[[-10 -23  -9  13   4  18  -7   0 -26 -13  -2   5]
 [ -5 -14  -3  14   1  23 -30   4 -15 -19   0  -7]
 [  6 -16  -3  -8  -2   3 -15   5  -9  -7 -24 -32]
 [  8  11  -8  -5  -5  -1  22  -3 -15   7 -16  10]
 [-11   4  -3 -14  -8  -5   7   4  -3  -5 -17  -4]
 [-10  15  18  22  14   2  13  15  -4   9 -27  -7]
 [-16 -21 -11   9   3  11  -9 -15 -13  -3  12   1]
 [ -5   7  -5 -11   1  -2  -4  13  -7   8   1 -22]]
->
[[-10 -23  -9  13   4  18  -7   0 -26 -13  -2   5]
 [-16 -21 -11   9   3  11  -9 -15 -13  -3  12   1]
 [  6 -16  -3  -8  -2   3 -15   5  -9  -7 -24 -32]
 [ -5 -14  -3  14   1  23 -30   4 -15 -19   0  -7]
 [-11   4  -3 -14  -8  -5   7   4  -3  -5 -17  -4]
 [ -5   7  -5 -11   1  -2  -4  13  -7   8   1 -22]
 [  8  11  -8  -5  -5  -1  22  -3 -15   7 -16  10]
 [-10  15  18  22  14   2  13  15  -4   9 -27  -7]]

[[  0  11   3   2  36  19   2   7   4  -3  36 -37   4 -14  10]
 [ 15  -6  -4  10 -14 -18 -12  20 -15  16 -30  -1  19  -2   2]]
->
[[ 15  -6  -4  10 -14 -18 -12  20 -15  16 -30  -1  19  -2   2]
 [  0  11   3   2  36  19   2   7   4  -3  36 -37   4 -14  10]]

[[ 13  14  10  15  14  -9 -16  14   7  -6   9]
 [-32 -24 -22 -31 -20   5  31 -27 -16   6 -24]
 [-17 -12  -9 -19 -13   4  25 -15 -11   1 -10]
 [-32 -26 -23 -32 -21   6  32 -29 -17   9 -24]]
->
[[-32 -26 -23 -32 -21   6  32 -29 -17   9 -24]
 [-32 -24 -22 -31 -20   5  31 -27 -16   6 -24]
 [-17 -12  -9 -19 -13   4  25 -15 -11   1 -10]
 [ 13  14  10  15  14  -9 -16  14   7  -6   9]]

[[-37  40  37  29  35 -38 -39 -42  33]
 [-11  13  12   6  11 -12 -12 -15  11]]
->
[[-11  13  12   6  11 -12 -12 -15  11]
 [-37  40  37  29  35 -38 -39 -42  33]]

[[-5 -2 12 27 -1  4 -2  2 20 11]
 [13 -1  9 30  9  0  1 12 10 17]
 [ 4  4  4  5 -1  1  0 11  2 18]
 [ 7 19 14 15  5  5 -1 11 12 20]
 [-1 17  5  4 -2 -1  0  4 16 22]
 [-2 10  9  9  4  4  3  4 18 17]]
->
[[-5 -2 12 27 -1  4 -2  2 20 11]
 [13 -1  9 30  9  0  1 12 10 17]
 [ 4  4  4  5 -1  1  0 11  2 18]
 [-2 10  9  9  4  4  3  4 18 17]
 [-1 17  5  4 -2 -1  0  4 16 22]
 [ 7 19 14 15  5  5 -1 11 12 20]]

[[ -6 -20 -25 -31 -12   9 -11   3   3 -21]
 [-17  11 -29 -19  30  -4 -25 -31  19  -8]
 [-18 -14 -25 -15  -6  10 -24 -26   0 -15]
 [-20  -3 -21 -15  17  14 -26 -29  22 -10]
 [-27 -17 -14 -42   9  10 -28  -4   0 -12]
 [ 16  33  32  31 -34 -22  10  32 -20  14]]
->
[[ -6 -20 -25 -31 -12   9 -11   3   3 -21]
 [-27 -17 -14 -42   9  10 -28  -4   0 -12]
 [-18 -14 -25 -15  -6  10 -24 -26   0 -15]
 [-20  -3 -21 -15  17  14 -26 -29  22 -10]
 [-17  11 -29 -19  30  -4 -25 -31  19  -8]
 [ 16  33  32  31 -34 -22  10  32 -20  14]]

[[-25  30  30  30 -26 -26 -26 -25 -26 -25  30 -26  30 -27  30 -26]
 [ 37 -26 -25 -26  40  37  37  38  42  36 -26  36 -26  38 -24  39]
 [-27  26  26  26 -27 -27 -27 -27 -27 -27  26 -27  26 -27  26 -27]
 [-12   4   3   4 -14 -12 -12 -12 -14 -11   4 -12   4 -13   3 -13]
 [-15  13  13  12 -14 -13 -15 -14 -13 -15  13 -11  13 -16  13 -17]
 [ -6  -2  -2  -2  -2  -5  -6  -6  -2  -7  -3  -6  -2  -4  -1  -3]]
->
[[ 37 -26 -25 -26  40  37  37  38  42  36 -26  36 -26  38 -24  39]
 [ -6  -2  -2  -2  -2  -5  -6  -6  -2  -7  -3  -6  -2  -4  -1  -3]
 [-12   4   3   4 -14 -12 -12 -12 -14 -11   4 -12   4 -13   3 -13]
 [-15  13  13  12 -14 -13 -15 -14 -13 -15  13 -11  13 -16  13 -17]
 [-27  26  26  26 -27 -27 -27 -27 -27 -27  26 -27  26 -27  26 -27]
 [-25  30  30  30 -26 -26 -26 -25 -26 -25  30 -26  30 -27  30 -26]]

[[ 29  25  29 -30 -21   3  29  30  27  31 -23 -29 -29]
 [ -1   1   2  -2   1  14   5   7  -1   5   4   0  -4]
 [ 19  22  21 -18  -3  -2  21  19  21  19 -20 -20 -21]]
->
[[ -1   1   2  -2   1  14   5   7  -1   5   4   0  -4]
 [ 19  22  21 -18  -3  -2  21  19  21  19 -20 -20 -21]
 [ 29  25  29 -30 -21   3  29  30  27  31 -23 -29 -29]]
---
[[-10   0  30]
 [  0  12 -10]
 [ -1  11  12]
 [ -5   1  13]
 [ -4   8   8]]
->
[[-10   0  30]
 [ -5   1  13]
 [ -4   8   8]
 [ -1  11  12]
 [  0  12 -10]]

[[  7  12   1   6 -15   8]
 [ 13  33   6   8 -37  21]
 [  4  14   8  -1 -15   9]]
->
[[  7  12   1   6 -15   8]
 [  4  14   8  -1 -15   9]
 [ 13  33   6   8 -37  21]]

[[ 30   5]
 [  5 -20]]
->
[[  5 -20]
 [ 30   5]]

[[ 15  -3  40  -2 -10]
 [  4 -16   6 -10  17]]
->
[[  4 -16   6 -10  17]
 [ 15  -3  40  -2 -10]]

[[ -4  17 -25  10  10   8  -7  -2]
 [ 13 -19   8 -15 -20 -10 -37  19]]
->
[[ 13 -19   8 -15 -20 -10 -37  19]
 [ -4  17 -25  10  10   8  -7  -2]]

[[  4  22 -18  -4]
 [ -1  13 -12 -16]
 [ -6   2  -1  10]
 [ -3 -37  31  29]
 [ -2   5 -13 -29]
 [  3  32 -31 -17]]
->
[[ -3 -37  31  29]
 [ -6   2  -1  10]
 [ -2   5 -13 -29]
 [ -1  13 -12 -16]
 [  4  22 -18  -4]
 [  3  32 -31 -17]]

[[-33 -26 -38 -26  10  40 -36 -21  10]
 [ 18  14  20  18 -12 -21  18   9  -7]
 [ 23  21  25  17 -10 -24  24  12 -12]
 [-24 -19 -33 -22   7  36 -28 -19   3]]
->
[[-33 -26 -38 -26  10  40 -36 -21  10]
 [-24 -19 -33 -22   7  36 -28 -19   3]
 [ 18  14  20  18 -12 -21  18   9  -7]
 [ 23  21  25  17 -10 -24  24  12 -12]]
